Here is a tiny trained network, its code and every weight. The questions are about switching its units off for an input and a class, where a switched-off unit gives its printed mean instead of its output.

import numpy as np


def w(rows, s, z=0):
    codes = np.array(rows[::2]) - 128.0
    scale = np.full(codes.shape[1], s)
    scale[-1] = z or s
    return codes * scale


def norm(h):
    return h / np.sqrt((h * h).mean(-1, keepdims=True) + 1e-5)


def f(y):
    return np.maximum(y, 0)


def log_softmax(a):
    a = a - a.max(-1, keepdims=True)
    return a - np.log(np.exp(a).sum(-1, keepdims=True))


def net(x, mask):
    res = np.array(x, float).reshape(1, 5) / 4 @ E
    u = 0
    for l in range(2):
        y = f(norm(res) @ A[l][:, :-1].T + A[l][:, -1])
        res = res + np.where(mask[u : u + 16], y, B[l][:, -1]) @ B[l][:, :-1]
        u += 16
    return log_softmax(norm(res)[-1] @ U[:, :-1].T + U[:, -1])


A, B = {}, {}
E = w([
[186,249,76,119],'x0',
[255,91,168,99],'x1',
[175,229,227,130],'x2',
[212,133,157,176],'x3',
[113,114,123,250],'x4',
],0.0059)
A[0] = w([
[165,56,193,250,3],'L0N1',
[46,109,213,134,107],'L0N2',
[149,68,121,78,73],'L0N3',
[52,168,123,95,89],'L0N4',
[124,156,103,141,65],'L0N5',
[204,81,107,132,55],'L0N6',
[137,132,123,128,58],'L0N7',
[90,98,179,56,125],'L0N8',
[174,41,89,105,89],'L0N9',
[98,161,86,126,85],'L0N10',
[100,32,122,136,139],'L0N11',
[167,59,96,88,98],'L0N12',
[209,156,124,128,133],'L0N13',
[110,86,152,221,137],'L0N14',
[121,179,186,58,167],'L0N15',
[199,198,150,128,43],'L0N16',
],0.013,0.0042)
B[0] = w([
[102,228,117,200,229],'L0N1',
[126,104,114,192,237],'L0N2',
[145,98,126,90,181],'L0N3',
[83,145,61,148,205],'L0N4',
[131,140,87,129,148],'L0N5',
[103,138,137,176,174],'L0N6',
[135,133,146,155,128],'L0N7',
[182,85,107,124,220],'L0N8',
[141,42,167,150,199],'L0N9',
[167,142,82,151,174],'L0N10',
[174,155,181,145,234],'L0N11',
[177,2,122,154,193],'L0N12',
[105,128,190,130,217],'L0N13',
[143,182,142,179,236],'L0N14',
[153,106,50,72,254],'L0N15',
[124,140,239,44,218],'L0N16',
],0.0093,0.0057)
A[1] = w([
[246,153,147,156,144],'L1N1',
[188,67,89,132,77],'L1N2',
[193,217,184,98,49],'L1N3',
[56,194,133,69,31],'L1N4',
[113,129,137,208,49],'L1N5',
[87,44,110,23,210],'L1N6',
[147,238,95,89,140],'L1N7',
[213,168,106,178,249],'L1N8',
[115,216,31,75,101],'L1N9',
[84,178,107,91,2],'L1N10',
[52,99,103,63,157],'L1N11',
[94,190,106,63,55],'L1N12',
[159,132,155,44,82],'L1N13',
[153,184,108,144,236],'L1N14',
[83,36,149,189,231],'L1N15',
[154,133,188,84,86],'L1N16',
],0.012,0.0037)
B[1] = w([
[141,254,110,63,230],'L1N1',
[183,20,61,59,189],'L1N2',
[83,129,183,89,204],'L1N3',
[116,81,92,151,161],'L1N4',
[95,195,94,137,195],'L1N5',
[128,141,196,162,228],'L1N6',
[88,107,128,97,219],'L1N7',
[87,153,104,31,255],'L1N8',
[100,65,89,156,218],'L1N9',
[139,75,75,145,148],'L1N10',
[175,129,150,171,171],'L1N11',
[51,68,107,167,172],'L1N12',
[73,166,144,151,191],'L1N13',
[48,96,73,79,222],'L1N14',
[234,209,137,191,238],'L1N15',
[71,125,169,102,179],'L1N16',
],0.0092,0.0071)
U = w([
[3,54,10,106,152],'0',
[138,71,36,98,99],'1',
[57,191,208,29,167],'2',
[123,111,99,73,4],'3',
[75,189,111,250,149],'4',
[172,93,154,88,71],'5',
[200,165,147,161,91],'6',
[245,25,139,159,157],'7',
],0.016,0.017)

Each question gives the input, the list of numbers given to net, and the class t.
The units are the neurons (one row each of A and B). Each row of codes is followed by its name. A weight is (code - 128) times the scale printed after its matrix; where a second scale follows, it is the last column's (A, B and U).
mask holds one flag per neuron, layer by layer. A switched-off neuron (its flag False) gives its mean, the last column of its row in B, instead of its output. The means were averaged over made-up inputs and are rounded, as every weight is.
A unit's drop is (log p(t) with every unit on - log p(t) with that unit switched off) / (log p(t) with every unit on - log p(t) with every unit switched off).
The circuit of an input: a set's keep is (log p(t) with only the set's units on - log p(t) with every unit switched off) / (log p(t) with every unit on - log p(t) with every unit switched off). Starting from the 12 units with the biggest drops (on a tie, the unit counted first), units are removed one at a time, each time the one whose removal leaves the highest keep (on an exact tie, the one counted first), for as long as the keep stays at least 0.8.
circuit, biggest first: the units of the circuit, biggest drop first
unit that matters most: the unit with the biggest drop
k most important neurons: the k neurons with the biggest drops, biggest first
top k neurons in layer l: the k neurons of layer l with the biggest drops, biggest first
drop when u is switched off: that unit's drop, to one decimal
input [-1,-7,-6,2,1], class 4: unit that matters most	L0N15
input [-3,0,-7,-8,7], class 6: circuit, biggest first	L1N15; L0N11
input [-4,2,-8,8,2], class 4: 2 most important neurons	L0N1; L0N14
input [-5,7,3,1,2], class 6: top 2 neurons in layer 0	L0N9; L0N12
input [-7,4,2,-1,0], class 7: top 4 neurons in layer 0	L0N12; L0N8; L0N9; L0N3
input [-2,5,0,3,1], class 6: 3 most important neurons	L0N9; L0N12; L1N15
input [-5,2,2,-3,2], class 4: 2 most important neurons	L0N2; L0N1
input [-5,8,0,-1,2], class 6: 2 most important neurons	L0N1; L1N1
input [-8,4,-6,-2,6], class 4: 4 most important neurons	L0N1; L0N14; L0N15; L1N5
input [-5,7,-2,4,4], class 4: drop when L0N1 is switched off	0.5
input [2,5,-2,8,-3], class 2: top 2 neurons in layer 0	L0N16; L0N2
input [-7,2,7,-2,3], class 4: drop when L0N2 is switched off	0.6
input [-6,-3,6,4,-8], class 7: drop when L0N15 is switched off	0.2
input [7,3,-1,-7,6], class 0: unit that matters most	L0N11
